Below is a small trained network, with its code and all its weights. Each question gives an input and a class and asks what happens when units are switched off, that is, made to give their printed mean instead of their output.

import numpy as np


def w(rows, s, z=0):
    codes = np.array(rows[::2]) - 128.0
    scale = np.full(codes.shape[1], s)
    scale[-1] = z or s
    return codes * scale


def f(y):
    return y / 2 * (1 + np.tanh(0.7978845608 * (y + 0.044715 * y**3)))


def log_softmax(a):
    a = a - a.max(-1, keepdims=True)
    return a - np.log(np.exp(a).sum(-1, keepdims=True))


def net(x, mask):
    res = np.array(x, float).reshape(1, 6) / 4 @ E
    y = f(res @ A[0][:, :-1].T + A[0][:, -1])
    res = res + np.where(mask, y, B[0][:, -1]) @ B[0][:, :-1]
    return log_softmax(res[-1] @ U[:, :-1].T + U[:, -1])


A, B = {}, {}
E = w([
[168,201,123,81,232,115,105,58,161,147],'x0',
[141,190,87,135,57,90,74,96,193,119],'x1',
[177,190,109,215,152,234,112,137,208,119],'x2',
[144,137,1,100,71,210,152,60,142,112],'x3',
[141,137,156,183,110,82,143,85,101,221],'x4',
[242,186,106,196,108,110,206,157,101,101],'x5',
],0.0084)
A[0] = w([
[146,112,178,170,102,88,160,254,93,118,214],'N1',
[180,130,104,129,81,164,150,130,147,46,167],'N2',
[212,223,36,161,86,135,119,151,152,51,132],'N3',
[82,145,93,166,16,90,115,126,138,171,5],'N4',
[138,88,84,86,129,201,150,167,84,45,253],'N5',
[104,76,174,189,141,92,195,186,85,55,250],'N6',
[118,160,213,166,213,80,63,108,157,102,236],'N7',
[172,154,78,102,123,112,233,159,51,136,185],'N8',
[101,187,209,109,228,57,88,164,169,161,189],'N9',
[243,168,130,237,166,109,183,92,118,232,153],'N10',
[107,102,111,108,41,42,192,48,100,142,236],'N11',
[169,200,86,179,85,163,137,126,204,49,230],'N12',
[183,191,75,106,118,79,102,106,170,101,93],'N13',
[135,175,212,126,199,82,59,116,155,132,148],'N14',
[132,97,207,189,104,57,173,202,96,92,202],'N15',
],0.0083,0.0014)
B[0] = w([
[214,80,29,77,31,197,154,211,187,123,209],'N1',
[85,45,104,128,168,58,94,152,144,71,187],'N2',
[180,84,45,58,2,16,83,125,95,119,244],'N3',
[110,155,199,211,231,175,100,113,187,147,167],'N4',
[116,123,185,215,186,222,117,138,161,152,199],'N5',
[189,94,94,178,118,179,111,197,217,116,207],'N6',
[132,123,146,113,153,160,42,103,186,228,201],'N7',
[25,179,229,171,179,75,126,82,126,107,186],'N8',
[144,111,188,85,218,64,10,176,221,200,215],'N9',
[138,245,194,144,128,200,198,35,118,252,234],'N10',
[95,148,116,94,118,36,71,77,122,201,190],'N11',
[221,59,12,41,33,119,78,208,115,163,243],'N12',
[154,138,78,148,97,93,84,118,114,86,189],'N13',
[199,77,193,104,175,126,30,140,174,213,194],'N14',
[223,30,79,52,74,154,136,196,127,148,213],'N15',
],0.0077,0.011)
U = w([
[154,222,151,135,99,236,231,72,117,163,9],'0',
[143,156,211,167,207,143,72,124,180,152,177],'1',
[86,150,110,87,85,2,129,71,55,98,5],'2',
[95,146,148,210,200,243,204,132,178,22,34],'3',
[184,47,25,74,59,107,86,190,150,91,255],'4',
],0.0088,0.0029)

Each question gives the input, the list of numbers given to net, and the class t.
The units are the neurons (one row each of A and B). Each row of codes is followed by its name. A weight is (code - 128) times the scale printed after its matrix; where a second scale follows, it is the last column's (A, B and U).
mask holds one flag per neuron, in row order. A switched-off neuron (its flag False) gives its mean, the last column of its row in B, instead of its output. The means were averaged over made-up inputs and are rounded, as every weight is.
A unit's drop is (log p(t) with every unit on - log p(t) with that unit switched off) / (log p(t) with every unit on - log p(t) with every unit switched off).
The circuit of an input: a set's keep is (log p(t) with only the set's units on - log p(t) with every unit switched off) / (log p(t) with every unit on - log p(t) with every unit switched off). Starting from the 12 units with the biggest drops (on a tie, the unit counted first), units are removed one at a time, each time the one whose removal leaves the highest keep (on an exact tie, the one counted first), for as long as the keep stays at least 0.8.
units of the circuit, in order: the units of the circuit, biggest drop first
top k neurons: the k neurons with the biggest drops, biggest first
drop when u is switched off: that unit's drop, to one decimal
input [-2,-2,1,-1,1,-7], class 1: units of the circuit, in order => (N12)
input [-3,-4,2,0,-4,0], class 3: top 2 neurons => (N3 N12)
input [-5,3,-4,-3,8,4], class 0: units of the circuit, in order => (N10 N3)
input [-1,1,0,6,3,5], class 2: units of the circuit, in order => (N8 N1 N6)
input [6,4,-4,1,-2,3], class 2: units of the circuit, in order => (N1 N15 N6)
input [-6,3,4,-6,5,-7], class 1: top 3 neurons => (N12 N3 N4)
input [-2,4,-2,-5,6,1], class 1: top 2 neurons => (N12 N3)
input [0,-4,2,7,5,-7], class 1: top 4 neurons => (N12 N3 N10 N1)
input [6,2,-6,2,-7,6], class 2: top 2 neurons => (N8 N1)
input [0,-5,8,-3,6,5], class 0: drop when N10 is switched off => 1.8
input [0,-1,-2,-1,5,-1], class 1: drop when N12 is switched off => 0.5
input [1,6,-8,0,3,-2], class 2: drop when N11 is switched off => 0.2
